The nodes form a tree. The symbols ρ χ ω ζ κ γ pick a child and α picks the parent.
sego has ω: daga, γ: dusu
daga has ρ: sedi, χ: taki, ω: safe, ζ: mobe, κ: nefu, γ: tene
dusu has ζ: gure
sedi has ρ: vesa, χ: mibo, ω: domi, ζ: noda
taki has ρ: figu, χ: gege, ω: puri, ζ: tuzi, κ: vule, γ: rule
safe has ζ: tiva
mobe has ρ: done, χ: tamu, ω: poba, ζ: muze, κ: tuni, γ: lozu
nefu has ω: defe, ζ: beza, κ: vato
tene has ρ: zabo, χ: lila, ω: busa, ζ: voto, κ: piru, γ: zako
gure has ρ: rasa, ζ: lode, γ: bafa

Node, then a row for it; each showing differs a little:
vule: 43 -21 -18 -4 14 -1 21 17 9 33 6 6 -4 15
vesa: 0 1 6 12 -35 -31 -15 -10 44 -25 -7 1 10 22
tamu: -57 4 19 -19 6 21 -20 6 -10 -10 -19 9 -19 -23
daga: -6 0 -36 17 -28 20 29 1 -21 28 -12 -3 37 -10
vesa: -5 0 14 0 -43 -18 -9 -15 42 -25 -4 -6 -2 26
mibo: 38 2 14 -27 3 -1 9 13 0 -24 8 48 23 2
mibo: 25 3 5 -26 15 -7 19 8 13 -20 7 59 13 6
gure: -25 -16 -5 14 12 7 -31 -34 -9 -23 -9 11 20 -32
rule: 8 -13 -14 -25 3 27 27 -32 11 27 20 -13 6 19
tamu: -35 -7 14 -36 10 18 -17 6 -3 -19 -6 7 -19 -29
vesa: -10 -1 13 11 -33 -27 3 -8 30 -14 -2 6 18 28
gege: 27 -13 -7 3 -15 -18 39 -24 30 1 19 -5 -26 41
lode: -10 -1 20 -13 44 8 -22 -24 -30 -19 0 -2 -20 -42
tene: -18 26 -1 20 -35 18 27 -37 -2 12 14 -38 -6 11
poba: 16 0 32 -21 24 25 -33 23 6 -25 -13 0 -1 29
rule: 3 -14 -19 -23 10 16 38 -44 12 24 37 -8 1 15
muze: -27 7 23 -19 30 4 -17 39 -26 -2 -7 11 -30 -34
tamu: -47 -8 22 -31 14 29 -7 1 -14 -27 -15 7 -13 -19
rasa: -32 -15 0 -23 14 12 -19 -18 -14 -18 -9 13 -1 -40
safe: -24 28 3 5 -32 8 -13 -24 20 33 -12 2 26 -10
rasa: -42 -24 20 -13 9 -2 -30 -33 -17 -17 -11 8 -5 -35
poba: 31 1 28 -10 25 19 -30 21 1 -30 -13 -1 3 14
tamu: -41 9 19 -34 9 28 -15 12 -13 -12 -8 -1 -18 -15
sedi: 35 -4 -35 -6 -2 9 31 9 -2 -4 -10 26 35 15
done: 21 -20 6 25 3 -5 -13 58 -4 -13 -20 10 11 -9
lila: -11 23 -2 -6 -1 7 30 -7 -8 -3 37 13 -17 -36
piru: 15 7 -22 16 -21 9 29 -17 -6 15 15 -36 -25 20
safe: -38 23 -7 12 -31 -1 -12 -13 27 29 -8 -8 25 -6

From each start, follow one symbol. Which node do you reach?
Answer with the node's name.
-9 -21 2 21 36 -31 -29 7 10 -20 -13 22 15 -7
α gure
-29 0 8 -18 8 10 -28 -25 -6 -14 -9 7 4 -57
α gure
-15 13 -4 -5 -22 -6 22 -38 14 4 19 -39 -38 5
α tene
18 26 -17 10 -22 21 35 -19 7 20 11 -30 -28 24
α tene
29 1 2 -17 30 -6 -2 24 -28 -15 -4 35 11 -16
α sedi
-11 22 -9 -5 -1 11 31 1 -16 17 23 -3 -34 -40
α tene
-6 -8 9 -9 35 1 -27 -18 -30 -25 -2 11 -13 -34
α gure
37 -8 -39 -5 -3 -7 19 22 -7 -8 -6 26 31 11
ρ vesa
19 15 -6 13 -28 19 24 -31 8 5 7 -36 -30 38
α tene
-16 17 -25 -6 -24 1 23 -39 11 19 17 -34 -34 9
α tene
-20 -6 18 -14 34 2 -23 -16 -26 -22 0 21 -16 -37
α gure
-15 32 2 -3 5 20 37 -2 -13 18 16 7 -34 -32
α tene
21 10 -21 5 -27 14 45 -23 7 13 13 -34 -20 33
α tene
11 -20 -9 6 -29 -7 34 -29 13 14 17 -6 13 27
κ vule
-6 -18 20 13 27 -17 -48 2 14 -21 -33 15 10 -4
α gure
-30 31 -4 15 -25 7 9 -32 27 -3 7 -37 0 21
α tene
-47 -14 2 -13 8 8 -27 -23 -19 -20 -2 7 -2 -47
α gure
-3 1 16 16 -40 -24 -6 -10 33 -26 -5 -5 25 37
α sedi
-25 17 -17 -6 -24 -3 16 -35 12 13 32 -32 -41 -6
α tene
-38 -10 1 -16 12 -1 -28 -29 -18 -18 -5 5 2 -37
α gure
12 31 17 -30 11 0 18 -10 -35 3 34 -8 -13 -23
α tene
-4 20 -17 13 -3 12 9 53 -9 52 4 -19 -13 -13
α daga
15 5 9 -26 16 1 12 23 -12 1 -4 42 30 -11
α sedi
0 4 6 7 -41 -42 -9 -27 28 -11 -5 -3 23 16
α sedi
-26 20 -9 16 -27 -9 -7 -13 18 37 -18 4 21 -18
α daga
28 8 -6 -15 35 -19 -11 31 -29 2 -7 33 17 -20
α sedi
-32 -4 -24 -6 -9 -16 -3 14 35 35 0 27 -24 -22
α safe
-14 7 -7 22 -48 -11 8 -10 15 0 7 -39 -13 9
α tene
18 14 -13 -51 8 1 41 -11 -16 15 24 20 1 -26
α sedi
-37 23 11 11 -33 9 2 -17 10 50 -13 -5 27 -16
α daga
-9 6 -5 11 -44 -32 4 -17 32 -17 -8 -18 2 27
α sedi
-27 -7 18 -9 37 -7 -24 -17 -32 -32 -4 12 -13 -36
α gure
-39 27 -8 -4 -35 -3 10 -15 28 41 -14 -4 23 -14
α daga
-9 -11 13 11 -37 -24 -4 -20 34 -20 -4 -12 9 33
α sedi
30 -7 11 -25 16 2 13 9 5 -19 13 49 15 0
α sedi
-26 -20 -10 -8 19 11 -32 -32 -5 -36 -10 11 16 -32
ζ lode
-11 -8 18 -9 24 12 -37 -13 -47 -20 -4 7 -23 -33
α gure
-40 -27 10 -24 17 14 -28 -23 -11 -15 0 14 0 -47
α gure
23 -5 -29 -8 -27 -3 36 -38 32 6 7 -26 12 34
κ vule
-33 -5 -14 -21 -10 -11 -9 20 33 39 -16 29 -9 -13
α safe
-32 -1 -27 2 -19 16 8 -25 -12 -3 7 -10 25 -2
ω daga
-19 -7 3 -8 10 30 -19 36 -34 -7 -13 11 16 -29
ζ muze
-17 -6 17 -6 29 3 -15 -17 -36 -35 -2 3 -16 -36
α gure
-29 14 -16 2 -23 13 18 -42 -4 -1 -6 -7 33 -5
ω daga
15 43 11 -38 11 5 8 -5 -49 -8 28 2 -27 -31
α tene
-25 18 6 11 -29 -7 3 -38 22 -1 30 -44 -3 31
α tene
-14 -9 14 -6 34 11 -28 -9 -19 -21 11 8 -22 -26
α gure
-17 22 2 34 -40 -2 9 -5 14 5 16 -46 -26 7
α tene
-11 -22 8 24 24 -24 -45 5 4 -20 -21 12 14 1
α gure
-27 -1 -26 -7 -13 -22 2 26 31 40 -14 30 -16 -30
α safe
4 -6 17 3 -41 -26 4 -28 32 -7 -2 -7 3 21
α sedi
-34 -22 -5 0 30 6 -7 -22 -17 -25 -20 5 16 -25
ρ rasa
7 31 14 -31 4 0 5 -9 -39 -3 30 -12 -13 -20
α tene
-22 -12 -24 2 -2 -12 -20 34 36 19 -4 20 -10 -19
α safe
26 14 1 24 -18 16 38 -34 -5 4 12 -21 -21 30
α tene
14 16 -6 -39 3 16 28 -11 -18 5 19 33 -2 -19
α sedi
-12 -7 -4 -2 6 22 -12 30 -34 1 -24 12 23 -21
ρ done
-19 -1 25 -13 36 3 -28 -19 -21 -24 -7 3 -7 -37
α gure
-24 -28 4 0 18 5 -23 -33 -10 -24 -11 8 14 -36
ρ rasa
2 11 -10 7 -8 13 3 38 -19 38 0 -13 -3 -22
α daga
12 56 20 -20 10 3 10 -15 -30 -8 30 -4 -17 -20
α tene
-20 -13 9 0 31 4 -30 -8 -32 -21 -4 16 -17 -37
α gure
16 29 1 -17 3 12 14 -15 -32 -4 34 1 -18 -16
α tene
3 5 13 6 -37 -32 -7 -19 36 -17 -5 -9 15 29
α sedi
-16 -9 32 8 -47 -22 -6 -13 25 -11 0 -1 8 28
α sedi
16 18 -12 -44 11 12 47 -4 -23 6 22 31 0 -14
α sedi
-24 0 11 -12 11 29 -14 20 -31 5 -23 6 16 -25
α daga
30 4 -21 -9 -7 6 26 8 0 5 -10 29 42 2
χ mibo
-28 -2 4 -17 -26 10 18 -22 8 20 18 -19 -16 1
α tene
2 12 3 -53 2 11 44 -12 -27 3 25 28 -2 -13
α sedi
-5 -5 10 9 31 -19 -34 -2 1 -17 -13 26 8 3
α gure
12 15 -13 -1 -7 -2 11 42 -7 39 -1 -16 2 -21
α daga
-11 10 -8 -9 1 13 49 -7 -13 13 28 -2 -35 -21
α tene
-18 22 -15 -13 -1 6 38 4 -7 7 25 0 -34 -28
α tene
22 7 -15 10 -16 17 39 -18 7 14 5 -42 -39 25
α tene
-11 6 -30 6 -19 26 16 4 -20 17 -11 -14 40 0
ω safe
-19 -4 20 -12 35 7 -36 -11 -24 -39 -8 1 -17 -41
α gure
23 -25 -32 5 -27 -12 43 -20 22 3 14 -10 17 39
γ rule
30 -13 -22 -6 -6 16 34 9 -6 -2 1 41 39 11
α daga
-11 40 -6 -14 0 5 34 -9 -19 5 26 11 -40 -32
α tene
-41 -5 10 -9 21 2 -24 -29 -12 -16 -8 1 -5 -38
α gure
-7 22 2 18 -26 -1 2 -22 24 -1 19 -40 -9 30
α tene
30 2 -8 -19 19 4 20 12 1 -5 14 50 16 3
α sedi
38 -7 -6 -17 26 -2 20 18 -4 -13 3 57 17 1
α sedi
38 4 8 -25 17 -14 27 22 0 -27 1 45 9 -1
α sedi
-41 22 0 14 -29 -5 -14 -15 17 41 -25 13 36 -22
α daga
-22 -4 -1 -11 15 33 -17 32 -33 -9 -30 19 30 -31
ζ muze
29 -2 -9 -20 19 0 34 15 11 -10 -3 49 4 0
α sedi
-1 3 2 -1 -42 -30 -7 -15 42 -17 2 -6 9 23
α sedi
-23 17 -14 -16 -22 -6 26 -30 6 8 15 -41 -37 25
α tene
-16 -13 15 -3 40 13 -35 -16 -25 -27 10 1 -20 -28
α gure
-20 -21 16 15 26 -16 -29 -2 10 -37 -10 14 23 9
α gure
